Here is a tiny trained network, its code and every weight. The questions are about switching its units off for an input and a target symbol, where a switched-off unit gives its printed mean instead of its output.

import numpy as np


def w(rows, s, z=0):
    codes = np.array(rows[::2]) - 128.0
    scale = np.full(codes.shape[1], s)
    scale[-1] = z or s
    return codes * scale


def f(y):
    return np.maximum(y, 0)


def softmax(a):
    e = np.exp(a - a.max(-1, keepdims=True))
    return e / e.sum(-1, keepdims=True)


def log_softmax(a):
    a = a - a.max(-1, keepdims=True)
    return a - np.log(np.exp(a).sum(-1, keepdims=True))


def net(x, mask):
    ids = ['ΓΘΞΠΣΨαβεζηλμτφω'.index(c) for c in x.split()]
    T = len(ids)
    res = E[ids] + P[:T]
    r = res
    for j in range(2):
        rows = slice(2 * j, 2 * j + 2)
        q, k, v = (r @ M[0][rows].T for M in (Q, K, V))
        z = softmax(np.where(np.tri(T) > 0, q @ k.T / 2**0.5, -1e9)) @ v
        o = O[0][rows]
        res = res + np.where(mask[j], z, o[:, -1]) @ o[:, :-1]
    y = f(res @ A[0][:, :-1].T + A[0][:, -1])
    res = res + np.where(mask[2:10], y, B[0][:, -1]) @ B[0][:, :-1]
    return log_softmax(res[-1] @ U[:, :-1].T + U[:, -1])


Q, K, V, O, A, B = {}, {}, {}, {}, {}, {}
E = w([
[130,176,121,118],'Γ',
[112,133,171,164],'Θ',
[67,104,85,22],'Ξ',
[82,102,84,93],'Π',
[176,139,144,103],'Σ',
[188,85,72,114],'Ψ',
[123,39,122,168],'α',
[181,101,123,153],'β',
[127,59,249,166],'ε',
[62,90,170,131],'ζ',
[85,173,91,46],'η',
[22,144,109,112],'λ',
[108,75,56,175],'μ',
[144,123,68,97],'τ',
[155,111,76,85],'φ',
[96,138,125,66],'ω',
],0.019)
P = w([
[149,102,146,172],'0',
[141,173,119,152],'1',
[116,50,131,67],'2',
[136,164,121,177],'3',
[108,50,120,87],'4',
[139,163,117,178],'5',
[110,46,117,81],'6',
[133,164,106,209],'7',
[109,50,111,80],'8',
[149,160,122,154],'9',
[107,2,97,66],'10',
[144,160,115,175],'11',
],0.016)
Q[0] = w([
[93,99,181,125],'H0',
[50,27,140,125],'H0',
[167,9,91,101],'H1',
[110,195,195,100],'H1',
],0.014)
K[0] = w([
[42,33,161,151],'H0',
[26,104,132,226],'H0',
[224,84,72,193],'H1',
[99,161,255,104],'H1',
],0.0079)
V[0] = w([
[232,117,156,2],'H0',
[131,145,79,136],'H0',
[100,152,110,100],'H1',
[73,108,191,99],'H1',
],0.014)
O[0] = w([
[164,164,54,136,10],'H0',
[82,170,153,208,133],'H0',
[104,162,167,109,117],'H1',
[147,163,184,4,105],'H1',
],0.013,0.012)
A[0] = w([
[187,2,141,144,78],'N0',
[186,235,146,167,253],'N1',
[252,167,223,214,71],'N2',
[126,84,117,98,96],'N3',
[8,143,84,109,148],'N4',
[145,93,195,61,90],'N5',
[96,43,95,73,128],'N6',
[95,56,107,99,65],'N7',
],0.0097,0.0059)
B[0] = w([
[78,147,85,48,249],'N0',
[153,212,139,173,171],'N1',
[252,44,162,81,156],'N2',
[165,197,126,142,166],'N3',
[144,103,68,65,233],'N4',
[109,153,105,158,207],'N5',
[168,158,179,167,235],'N6',
[180,164,172,181,211],'N7',
],0.011,0.013)
U = w([
[119,209,144,149,61],'Γ',
[146,162,189,135,121],'Θ',
[138,129,104,71,145],'Ξ',
[142,76,95,75,254],'Π',
[190,162,143,81,75],'Σ',
[149,136,84,138,166],'Ψ',
[107,55,149,143,137],'α',
[208,92,158,149,94],'β',
[173,75,175,60,57],'ε',
[89,137,204,142,186],'ζ',
[105,203,72,96,92],'η',
[63,120,77,9,84],'λ',
[73,91,46,125,125],'μ',
[93,190,116,161,96],'τ',
[102,183,101,160,97],'φ',
[123,174,102,96,164],'ω',
],0.012,0.0082)

Each question gives the input, a string of symbols that net reads in full, and the target symbol t.
The units are the heads (2 rows each of Q, K, V and O) and the neurons (one row each of A and B). Each row of codes is followed by its name. A weight is (code - 128) times the scale printed after its matrix; where a second scale follows, it is the last column's (O, A, B and U).
mask holds one flag per unit, heads first, then neurons. A switched-off unit (its flag False) gives its mean, the last column of its rows in O or B, instead of its output. The means were averaged over made-up inputs and are rounded, as every weight is.
A unit's drop is (log p(t) with every unit on - log p(t) with that unit switched off) / (log p(t) with every unit on - log p(t) with every unit switched off).
The circuit of an input: a set's keep is (log p(t) with only the set's units on - log p(t) with every unit switched off) / (log p(t) with every unit on - log p(t) with every unit switched off). Starting from all 10 units, units are removed one at a time, each time the one whose removal leaves the highest keep (on an exact tie, the one counted first), for as long as the keep stays at least 0.8.
circuit, biggest first: the units of the circuit, biggest drop first
most important unit: the unit with the biggest drop
top k neurons: the k neurons with the biggest drops, biggest first
drop of u: that unit's drop, to one decimal
input ε λ ε, target Σ: circuit, biggest first -> H0, H1, N3, N5
input λ λ β β β β Σ λ ζ β ε, target ζ: circuit, biggest first -> N4
input λ Γ β, target ζ: circuit, biggest first -> N4, H0
input λ λ Π α, target α: top 2 neurons -> N4, N1
input μ Γ ω μ μ Θ ζ λ ε ζ ω, target ζ: circuit, biggest first -> H0, N6
input μ α β λ β λ λ λ λ Σ β, target ζ: circuit, biggest first -> H0, N4
input Γ λ Σ λ Θ, target ζ: circuit, biggest first -> H0, N4
input λ Ξ Γ, target ζ: top 4 neurons -> N0, N4, N2, N5
input λ λ λ λ Ψ λ Ψ, target ζ: top 3 neurons -> N4, N6, N7
input ε ε β, target Σ: top 3 neurons -> N6, N3, N7
input λ Σ μ, target ζ: circuit, biggest first -> H0, N6
input ε λ λ λ β μ φ λ Π λ φ, target ζ: top 2 neurons -> N6, N7
input λ ζ ε Π μ λ ω λ β β ζ, target ζ: circuit, biggest first -> N6, H0
input μ Σ λ ε ω λ λ α, target α: top neuron -> N4
input λ φ Γ λ λ Ψ α λ Ψ α ε, target ζ: top 2 neurons -> N4, N7
input η Γ μ λ ω λ η, target ζ: top 2 neurons -> N0, N6
input λ β λ, target ζ: top 4 neurons -> N6, N7, N2, N0
input Γ λ λ Γ φ ζ α λ α λ ζ, target ζ: drop of N4 -> 0.0
input λ λ Θ μ η, target ζ: drop of N0 -> 0.2
input ζ λ β λ μ λ Σ, target ζ: drop of H0 -> 0.4
input λ μ μ φ τ μ ζ λ Γ μ λ Σ, target Σ: most important unit -> N2
